Here is a tiny trained network, its code and every weight. The questions are about switching its units off for an input and a target symbol, where a switched-off unit gives its printed mean instead of its output.

import numpy as np


def w(rows, s, z=0):
    codes = np.array(rows[::2]) - 128.0
    scale = np.full(codes.shape[1], s)
    scale[-1] = z or s
    return codes * scale


def f(y):
    return np.maximum(y, 0)


def softmax(a):
    e = np.exp(a - a.max(-1, keepdims=True))
    return e / e.sum(-1, keepdims=True)


def log_softmax(a):
    a = a - a.max(-1, keepdims=True)
    return a - np.log(np.exp(a).sum(-1, keepdims=True))


def net(x, mask):
    ids = ['ΓΣδεθμ'.index(c) for c in x.split()]
    T = len(ids)
    res = E[ids] + P[:T]
    r = res
    for j in range(2):
        rows = slice(4 * j, 4 * j + 4)
        q, k, v = (r @ M[0][rows].T for M in (Q, K, V))
        z = softmax(np.where(np.tri(T) > 0, q @ k.T / 4**0.5, -1e9)) @ v
        o = O[0][rows]
        res = res + np.where(mask[j], z, o[:, -1]) @ o[:, :-1]
    y = f(res @ A[0][:, :-1].T + A[0][:, -1])
    res = res + np.where(mask[2:10], y, B[0][:, -1]) @ B[0][:, :-1]
    return log_softmax(res[-1] @ U[:, :-1].T + U[:, -1])


Q, K, V, O, A, B = {}, {}, {}, {}, {}, {}
E = w([
[23,176,179],'Γ',
[171,177,157],'Σ',
[202,160,117],'δ',
[71,73,61],'ε',
[185,169,98],'θ',
[138,249,142],'μ',
],0.015)
P = w([
[225,110,146],'0',
[173,2,175],'1',
[111,161,228],'2',
[100,149,32],'3',
[108,16,195],'4',
[80,139,246],'5',
[82,152,15],'6',
[68,30,211],'7',
[139,133,233],'8',
[75,141,13],'9',
],0.0057)
Q[0] = w([
[147,131,92],'h0',
[81,225,86],'h0',
[125,46,211],'h0',
[112,192,82],'h0',
[170,174,166],'h1',
[156,171,145],'h1',
[115,53,247],'h1',
[136,131,150],'h1',
],0.015)
K[0] = w([
[116,136,147],'h0',
[110,16,148],'h0',
[151,189,80],'h0',
[111,64,154],'h0',
[130,174,145],'h1',
[108,157,131],'h1',
[250,174,145],'h1',
[139,140,132],'h1',
],0.018)
V[0] = w([
[166,104,187],'h0',
[113,182,65],'h0',
[191,73,255],'h0',
[170,192,72],'h0',
[149,81,53],'h1',
[142,107,86],'h1',
[236,192,14],'h1',
[184,178,87],'h1',
],0.0055)
O[0] = w([
[101,98,178,151],'h0',
[120,172,107,128],'h0',
[93,61,230,169],'h0',
[41,173,152,156],'h0',
[229,193,100,1],'h1',
[187,160,113,67],'h1',
[253,70,150,194],'h1',
[169,78,149,204],'h1',
],0.0073,0.0012)
A[0] = w([
[92,119,205,216],'n0',
[172,155,60,91],'n1',
[75,114,47,194],'n2',
[45,179,93,193],'n3',
[176,238,202,103],'n4',
[204,98,74,47],'n5',
[167,3,42,255],'n6',
[143,26,180,54],'n7',
],0.011,0.0036)
B[0] = w([
[183,166,51,239],'n0',
[90,152,107,163],'n1',
[202,122,30,212],'n2',
[209,132,164,254],'n3',
[18,49,109,242],'n4',
[154,210,190,164],'n5',
[8,132,210,212],'n6',
[183,52,74,175],'n7',
],0.015,0.0062)
U = w([
[184,172,94,217],'Γ',
[142,76,102,5],'Σ',
[147,141,212,221],'δ',
[28,254,24,107],'ε',
[95,207,160,147],'θ',
[53,121,66,70],'μ',
],0.0068,0.0023)

Each question gives the input, a string of symbols that net reads in full, and the target symbol t.
The units are the heads (4 rows each of Q, K, V and O) and the neurons (one row each of A and B). Each row of codes is followed by its name. A weight is (code - 128) times the scale printed after its matrix; where a second scale follows, it is the last column's (O, A, B and U).
mask holds one flag per unit, heads first, then neurons. A switched-off unit (its flag False) gives its mean, the last column of its rows in O or B, instead of its output. The means were averaged over made-up inputs and are rounded, as every weight is.
A unit's drop is (log p(t) with every unit on - log p(t) with that unit switched off) / (log p(t) with every unit on - log p(t) with every unit switched off).
The circuit of an input: a set's keep is (log p(t) with only the set's units on - log p(t) with every unit switched off) / (log p(t) with every unit on - log p(t) with every unit switched off). Starting from all 10 units, units are removed one at a time, each time the one whose removal leaves the highest keep (on an exact tie, the one counted first), for as long as the keep stays at least 0.8.
circuit, biggest first: the units of the circuit, biggest drop first
unit that matters most: the unit with the biggest drop
k most important neurons: the k neurons with the biggest drops, biggest first
which heads matter: for each layer, one digit per head in row order, 1 if its drop is at least 0.15 and else 0, layers parted by /
drop of u: that unit's drop, to one decimal
input Σ Σ δ Σ Σ δ δ, target δ: circuit, biggest first : h0, n0, n2
input μ θ θ δ θ, target δ: which heads matter : 01
input ε μ θ ε, target ε: 2 most important neurons : n6, n1
input θ Γ Σ Σ δ δ Σ Γ Σ μ, target Γ: unit that matters most : n3
input δ μ θ ε, target ε: circuit, biggest first : n1, h0, h1
input Σ δ δ δ, target δ: circuit, biggest first : h1, n5, n6
input Σ δ Γ Γ, target Γ: which heads matter : 00
input ε ε Σ Σ, target ε: which heads matter : 11
input Σ θ δ δ μ ε δ, target ε: which heads matter : 10
input μ Σ δ μ, target μ: which heads matter : 01
input Σ δ ε μ ε μ ε ε δ δ, target ε: which heads matter : 11
input Γ Γ Γ δ δ Γ Γ δ δ μ, target Γ: which heads matter : 01
input ε δ ε θ, target ε: 2 most important neurons : n1, n7
input μ δ Σ, target Σ: unit that matters most : h1
input Σ ε μ, target μ: 2 most important neurons : n4, n5
input δ δ Σ Σ δ Σ Σ δ μ θ, target θ: drop of n0 : 0.1
input δ δ Γ μ δ Σ, target μ: drop of n4 : 0.8
input δ Γ Σ, target μ: drop of n1 : 0.0
input ε ε δ θ θ, target θ: drop of n5 : 0.2
